Here is a tiny trained network, its code and every weight. The questions are about switching its units off for an input and a class, where a switched-off unit gives its printed mean instead of its output.

import numpy as np


def w(rows, s, z=0):
    codes = np.array(rows[::2]) - 128.0
    scale = np.full(codes.shape[1], s)
    scale[-1] = z or s
    return codes * scale


def norm(h):
    return h / np.sqrt((h * h).mean(-1, keepdims=True) + 1e-5)


def f(y):
    return np.maximum(y, 0)


def log_softmax(a):
    a = a - a.max(-1, keepdims=True)
    return a - np.log(np.exp(a).sum(-1, keepdims=True))


def net(x, mask):
    res = np.array(x, float).reshape(1, 8) / 4 @ E
    u = 0
    for l in range(2):
        y = f(norm(res) @ A[l][:, :-1].T + A[l][:, -1])
        res = res + np.where(mask[u : u + 12], y, B[l][:, -1]) @ B[l][:, :-1]
        u += 12
    return log_softmax(norm(res)[-1] @ U[:, :-1].T + U[:, -1])


A, B = {}, {}
E = w([
[126,128,128,128,128,130],'x0',
[128,127,128,128,129,127],'x1',
[37,93,118,58,94,30],'x2',
[127,130,123,129,128,130],'x3',
[46,103,162,213,165,61],'x4',
[127,129,128,128,128,131],'x5',
[146,6,48,164,104,111],'x6',
[127,127,128,126,130,129],'x7',
],0.012)
A[0] = w([
[165,32,64,110,70,150,86],'0.n1',
[128,31,101,200,162,90,61],'0.n2',
[166,201,195,155,147,137,131],'0.n3',
[93,150,170,167,217,119,21],'0.n4',
[50,120,158,145,130,89,58],'0.n5',
[135,156,148,209,188,111,49],'0.n6',
[145,126,93,57,89,174,178],'0.n7',
[130,28,110,138,63,135,86],'0.n8',
[126,86,111,75,101,123,1],'0.n9',
[110,118,131,71,86,81,123],'0.n10',
[186,4,51,175,86,85,26],'0.n11',
[113,145,154,70,103,117,17],'0.n12',
],0.011,0.0092)
B[0] = w([
[138,85,70,138,156,65,222],'0.n1',
[86,72,98,122,89,174,214],'0.n2',
[130,184,81,143,140,139,230],'0.n3',
[134,176,158,182,200,90,162],'0.n4',
[187,139,159,91,169,70,170],'0.n5',
[146,139,106,168,143,190,174],'0.n6',
[175,158,152,125,73,124,254],'0.n7',
[125,145,67,150,151,97,200],'0.n8',
[101,231,28,81,63,32,138],'0.n9',
[71,134,111,110,107,169,205],'0.n10',
[123,247,199,142,136,148,232],'0.n11',
[33,72,152,79,56,182,142],'0.n12',
],0.014,0.0071)
A[1] = w([
[137,127,178,35,76,193,117],'1.n1',
[118,137,178,87,173,91,20],'1.n2',
[101,185,91,111,144,161,136],'1.n3',
[166,173,153,131,96,189,62],'1.n4',
[215,169,150,201,147,132,106],'1.n5',
[124,140,210,104,173,55,11],'1.n6',
[56,121,109,194,146,87,129],'1.n7',
[135,112,117,175,206,217,112],'1.n8',
[98,125,161,207,170,154,64],'1.n9',
[164,8,159,164,89,207,117],'1.n10',
[196,98,98,154,172,152,61],'1.n11',
[62,123,145,147,208,145,168],'1.n12',
],0.017,0.011)
B[1] = w([
[88,134,185,242,145,104,195],'1.n1',
[131,249,43,84,182,69,138],'1.n2',
[155,97,126,141,76,84,210],'1.n3',
[86,148,106,62,81,132,184],'1.n4',
[145,71,187,50,172,187,248],'1.n5',
[173,219,25,87,164,105,146],'1.n6',
[152,112,151,66,126,159,219],'1.n7',
[132,183,122,201,92,97,216],'1.n8',
[145,155,90,196,71,154,181],'1.n9',
[156,29,25,132,78,93,158],'1.n10',
[96,81,148,92,192,38,166],'1.n11',
[73,97,130,166,191,129,207],'1.n12',
],0.017,0.012)
U = w([
[201,223,221,20,45,225,119],'0',
[143,233,223,239,226,219,108],'1',
[251,18,119,34,180,132,172],'2',
[159,52,37,236,82,218,113],'3',
[32,229,220,195,28,22,2],'4',
[58,244,62,67,247,43,65],'5',
[161,177,18,50,20,42,252],'6',
[18,18,103,70,210,110,179],'7',
],0.022,0.0038)

Each question gives the input, the list of numbers given to net, and the class t.
The units are the neurons (one row each of A and B). Each row of codes is followed by its name. A weight is (code - 128) times the scale printed after its matrix; where a second scale follows, it is the last column's (A, B and U).
mask holds one flag per neuron, layer by layer. A switched-off neuron (its flag False) gives its mean, the last column of its row in B, instead of its output. The means were averaged over made-up inputs and are rounded, as every weight is.
A unit's drop is (log p(t) with every unit on - log p(t) with that unit switched off) / (log p(t) with every unit on - log p(t) with every unit switched off).
The circuit of an input: a set's keep is (log p(t) with only the set's units on - log p(t) with every unit switched off) / (log p(t) with every unit on - log p(t) with every unit switched off). Starting from the 12 units with the biggest drops (on a tie, the unit counted first), units are removed one at a time, each time the one whose removal leaves the highest keep (on an exact tie, the one counted first), for as long as the keep stays at least 0.8.
circuit, biggest first: the units of the circuit, biggest drop first
most important unit: the unit with the biggest drop
k most important neurons: the k neurons with the biggest drops, biggest first
top k neurons in layer l: the k neurons of layer l with the biggest drops, biggest first
drop of u: that unit's drop, to one decimal
input [7,7,4,-5,-8,-2,-6,1], class 4: circuit, biggest first -> 1.n1
input [7,5,5,7,8,-6,0,-2], class 5: circuit, biggest first -> 0.n5, 1.n6
input [-4,7,0,2,8,-6,-6,7], class 1: top 2 neurons in layer 0 -> 0.n6, 0.n4
input [7,-8,-8,-5,0,1,-8,5], class 0: 3 most important neurons -> 1.n4, 1.n1, 1.n5
input [-4,0,0,-5,4,7,-8,6], class 1: top 2 neurons in layer 0 -> 0.n3, 0.n1
input [4,-2,1,-5,0,8,8,-1], class 6: top 3 neurons in layer 0 -> 0.n2, 0.n8, 0.n11
input [-7,0,5,-8,1,6,-7,0], class 5: 2 most important neurons -> 0.n5, 0.n2
input [3,4,0,5,4,-2,-5,8], class 1: top 2 neurons in layer 0 -> 0.n6, 0.n3
input [-1,8,-8,0,0,-7,6,-5], class 2: 3 most important neurons -> 1.n5, 1.n11, 0.n10
input [-5,6,-8,1,-1,4,5,-6], class 2: 2 most important neurons -> 1.n5, 1.n11
input [-5,7,3,-2,4,-4,1,-4], class 7: 3 most important neurons -> 0.n2, 0.n11, 0.n7
input [-8,-4,0,-1,6,-3,-1,-1], class 1: 2 most important neurons -> 0.n6, 1.n9
input [-5,-7,0,-2,2,-5,1,-5], class 3: 2 most important neurons -> 0.n2, 0.n7
input [6,8,-1,-1,-8,8,6,-4], class 2: most important unit -> 0.n1
input [1,4,1,-8,5,-5,-4,6], class 5: 2 most important neurons -> 0.n5, 1.n6
input [-7,4,-1,8,0,-7,-2,-8], class 0: top 2 neurons in layer 0 -> 0.n1, 0.n2
input [-8,-6,6,7,5,-1,-2,-2], class 5: drop of 0.n5 -> 0.1
input [-2,-1,2,-3,-1,-3,5,-6], class 6: 2 most important neurons -> 1.n5, 0.n11
input [6,-2,8,-7,-5,1,-4,5], class 4: drop of 1.n1 -> 0.2
input [2,-2,2,-4,-4,-3,-1,2], class 4: drop of 1.n1 -> 0.4
input [-1,-6,0,2,2,1,-5,-5], class 1: drop of 0.n3 -> 0.4
input [7,-3,1,1,-3,6,-8,-1], class 4: top neuron in layer 0 -> 0.n11
